Below is a small trained network, with its code and all its weights. Each question gives an input and a target symbol and asks what happens when units are switched off, that is, made to give their printed mean instead of their output.

import numpy as np


def w(rows, s, z=0):
    codes = np.array(rows[::2]) - 128.0
    scale = np.full(codes.shape[1], s)
    scale[-1] = z or s
    return codes * scale


def norm(h):
    return h / np.sqrt((h * h).mean(-1, keepdims=True) + 1e-5)


def softmax(a):
    e = np.exp(a - a.max(-1, keepdims=True))
    return e / e.sum(-1, keepdims=True)


def log_softmax(a):
    a = a - a.max(-1, keepdims=True)
    return a - np.log(np.exp(a).sum(-1, keepdims=True))


def net(x, mask):
    ids = ['δθξπφψω'.index(c) for c in x.split()]
    T = len(ids)
    res = E[ids] + P[:T]
    u = 0
    for l in range(3):
        r = norm(res)
        for j in range(3):
            rows = slice(2 * j, 2 * j + 2)
            q, k, v = (r @ M[l][rows].T for M in (Q, K, V))
            z = softmax(np.where(np.tri(T) > 0, q @ k.T / 2**0.5, -1e9)) @ v
            o = O[l][rows]
            res = res + np.where(mask[u + j], z, o[:, -1]) @ o[:, :-1]
        u += 3
    return log_softmax(norm(res)[-1] @ U[:, :-1].T + U[:, -1])


Q, K, V, O = {}, {}, {}, {}
E = w([
[122,154,166,126,137],'δ',
[113,154,161,120,111],'θ',
[113,120,164,125,125],'ξ',
[220,197,5,59,84],'π',
[108,93,154,128,107],'φ',
[132,107,162,136,159],'ψ',
[104,143,155,120,96],'ω',
],0.022)
P = w([
[171,136,166,168,112],'0',
[101,128,157,62,153],'1',
[151,119,167,66,134],'2',
[62,136,166,112,159],'3',
[189,129,192,195,93],'4',
[93,133,178,191,129],'5',
[209,122,179,105,106],'6',
[63,145,117,62,166],'7',
[159,116,136,39,143],'8',
[61,155,126,155,129],'9',
[219,164,254,183,14],'10',
[117,134,141,202,54],'11',
],0.0093)
Q[0] = w([
[4,149,107,211,168],'0.h0',
[67,122,111,10,178],'0.h0',
[111,165,156,121,87],'0.h1',
[130,85,92,169,182],'0.h1',
[132,73,124,97,111],'0.h2',
[182,145,122,68,159],'0.h2',
],0.022)
K[0] = w([
[219,117,188,88,89],'0.h0',
[154,139,141,254,95],'0.h0',
[172,134,65,157,112],'0.h1',
[115,125,181,99,133],'0.h1',
[149,140,63,149,124],'0.h2',
[111,134,144,172,124],'0.h2',
],0.025)
V[0] = w([
[182,180,186,127,253],'0.h0',
[160,57,149,158,178],'0.h0',
[161,115,72,41,119],'0.h1',
[35,106,164,78,158],'0.h1',
[122,134,94,196,126],'0.h2',
[163,128,88,104,121],'0.h2',
],0.015)
O[0] = w([
[122,223,187,61,17,146],'0.h0',
[236,109,180,195,86,152],'0.h0',
[202,117,110,57,168,74],'0.h1',
[96,246,151,160,141,93],'0.h1',
[69,154,151,164,93,2],'0.h2',
[98,112,184,132,168,46],'0.h2',
],0.013,0.0071)
Q[1] = w([
[115,99,76,135,84],'1.h0',
[189,119,6,83,76],'1.h0',
[90,141,116,115,166],'1.h1',
[105,168,101,144,123],'1.h1',
[144,69,92,179,162],'1.h2',
[104,152,142,212,143],'1.h2',
],0.02)
K[1] = w([
[132,179,163,106,162],'1.h0',
[96,147,249,145,187],'1.h0',
[103,140,148,117,172],'1.h1',
[124,123,186,113,167],'1.h1',
[123,41,127,161,196],'1.h2',
[50,138,147,211,142],'1.h2',
],0.019)
V[1] = w([
[114,101,115,106,131],'1.h0',
[81,68,174,153,82],'1.h0',
[157,79,105,122,81],'1.h1',
[170,178,6,111,132],'1.h1',
[178,89,82,96,194],'1.h2',
[168,190,103,53,101],'1.h2',
],0.019)
O[1] = w([
[142,157,166,141,114,88],'1.h0',
[101,99,119,163,34,255],'1.h0',
[111,201,118,162,156,151],'1.h1',
[82,104,5,103,132,76],'1.h1',
[129,121,169,125,55,86],'1.h2',
[140,76,169,68,147,77],'1.h2',
],0.02,0.0084)
Q[2] = w([
[159,64,212,192,105],'2.h0',
[180,236,179,137,130],'2.h0',
[72,95,72,67,205],'2.h1',
[60,151,209,99,159],'2.h1',
[150,128,194,134,3],'2.h2',
[233,120,186,107,238],'2.h2',
],0.016)
K[2] = w([
[232,104,111,209,62],'2.h0',
[85,227,97,251,164],'2.h0',
[157,33,98,15,187],'2.h1',
[105,192,205,63,158],'2.h1',
[122,179,213,57,88],'2.h2',
[106,89,244,174,230],'2.h2',
],0.013)
V[2] = w([
[141,131,125,88,149],'2.h0',
[113,228,147,149,148],'2.h0',
[168,128,129,50,150],'2.h1',
[54,90,118,124,249],'2.h1',
[112,93,112,197,104],'2.h2',
[103,145,143,183,208],'2.h2',
],0.013)
O[2] = w([
[108,78,171,143,108,63],'2.h0',
[74,69,31,168,172,144],'2.h0',
[104,224,48,254,120,2],'2.h1',
[103,125,218,245,91,7],'2.h1',
[113,70,138,88,141,136],'2.h2',
[146,121,112,23,223,117],'2.h2',
],0.0095,0.0067)
U = w([
[49,231,115,83,74,52],'δ',
[57,85,217,146,148,61],'θ',
[190,115,108,109,225,255],'ξ',
[129,125,59,95,110,17],'π',
[193,129,65,220,96,210],'φ',
[225,93,235,112,67,112],'ψ',
[8,85,32,100,113,36],'ω',
],0.011,0.0034)

Each question gives the input, a string of symbols that net reads in full, and the target symbol t.
The units are the heads (2 rows each of Q, K, V and O). Each row of codes is followed by its name. A weight is (code - 128) times the scale printed after its matrix; where a second scale follows, it is the last column's (O and U).
mask holds one flag per head, layer by layer. A switched-off head (its flag False) gives its mean, the last column of its rows in O, instead of its output. The means were averaged over made-up inputs and are rounded, as every weight is.
A unit's drop is (log p(t) with every unit on - log p(t) with that unit switched off) / (log p(t) with every unit on - log p(t) with every unit switched off).
The circuit of an input: a set's keep is (log p(t) with only the set's units on - log p(t) with every unit switched off) / (log p(t) with every unit on - log p(t) with every unit switched off). Starting from all 9 units, units are removed one at a time, each time the one whose removal leaves the highest keep (on an exact tie, the one counted first), for as long as the keep stays at least 0.8.
units of the circuit, in order: the units of the circuit, biggest drop first
most important unit: the unit with the biggest drop
heads that matter: for each layer, one digit per head in row order, 1 if its drop is at least 0.15 and else 0, layers parted by /
drop when u is switched off: that unit's drop, to one decimal
input φ φ φ ω ψ ξ, target φ: units of the circuit, in order	[1.h2]
input θ φ φ, target θ: heads that matter	100 / 001 / 010
input δ φ δ ξ ω, target φ: units of the circuit, in order	[0.h0; 1.h2]
input θ ω φ φ θ, target ω: heads that matter	110 / 000 / 000
input ψ δ ω φ π, target ψ: heads that matter	010 / 001 / 100
input φ ξ ξ δ φ π, target ψ: heads that matter	010 / 001 / 000
input φ φ δ ω φ π δ θ ψ ω ω, target ξ: units of the circuit, in order	[1.h0; 0.h1]
input δ θ φ δ ξ, target θ: heads that matter	111 / 001 / 010
input φ φ φ δ δ, target φ: units of the circuit, in order	[0.h0; 1.h2]
input φ δ ψ θ ω ψ θ φ φ δ, target θ: heads that matter	110 / 001 / 010
input φ φ θ ψ δ φ, target θ: units of the circuit, in order	[2.h1; 1.h2; 0.h0]
input ψ θ φ ξ ψ θ ω φ ω, target θ: heads that matter	100 / 001 / 010
input φ δ δ φ δ φ φ ω φ ω φ, target ω: heads that matter	100 / 000 / 000
input φ π π ψ ψ, target ξ: units of the circuit, in order	[1.h0]
input φ ψ φ φ δ φ δ δ φ φ δ, target δ: heads that matter	100 / 000 / 000
input φ δ φ φ φ δ φ φ ψ, target δ: heads that matter	100 / 000 / 000
input δ ψ δ, target δ: heads that matter	110 / 000 / 010
input δ φ δ φ θ θ ω ψ, target θ: heads that matter	110 / 011 / 010
input φ φ φ π θ δ φ ω, target ψ: heads that matter	000 / 001 / 100
input π ω φ φ φ φ ψ δ, target ξ: most important unit	0.h1
input ω ψ θ, target ω: heads that matter	110 / 001 / 000
input φ φ φ δ φ ω ψ φ ξ φ φ φ, target ξ: heads that matter	001 / 011 / 000
input δ φ φ φ ω π φ θ, target ψ: units of the circuit, in order	[1.h2; 0.h1]
input δ φ θ, target δ: drop when 1.h0 is switched off	0.0
input δ φ δ ω ψ φ ξ δ φ θ, target ξ: drop when 0.h2 is switched off	0.3
input ω φ ω, target ω: drop when 0.h1 is switched off	0.3
input δ φ φ φ φ φ ω, target φ: most important unit	0.h0
input δ φ φ ω θ φ φ φ ψ δ δ, target φ: drop when 1.h2 is switched off	0.6
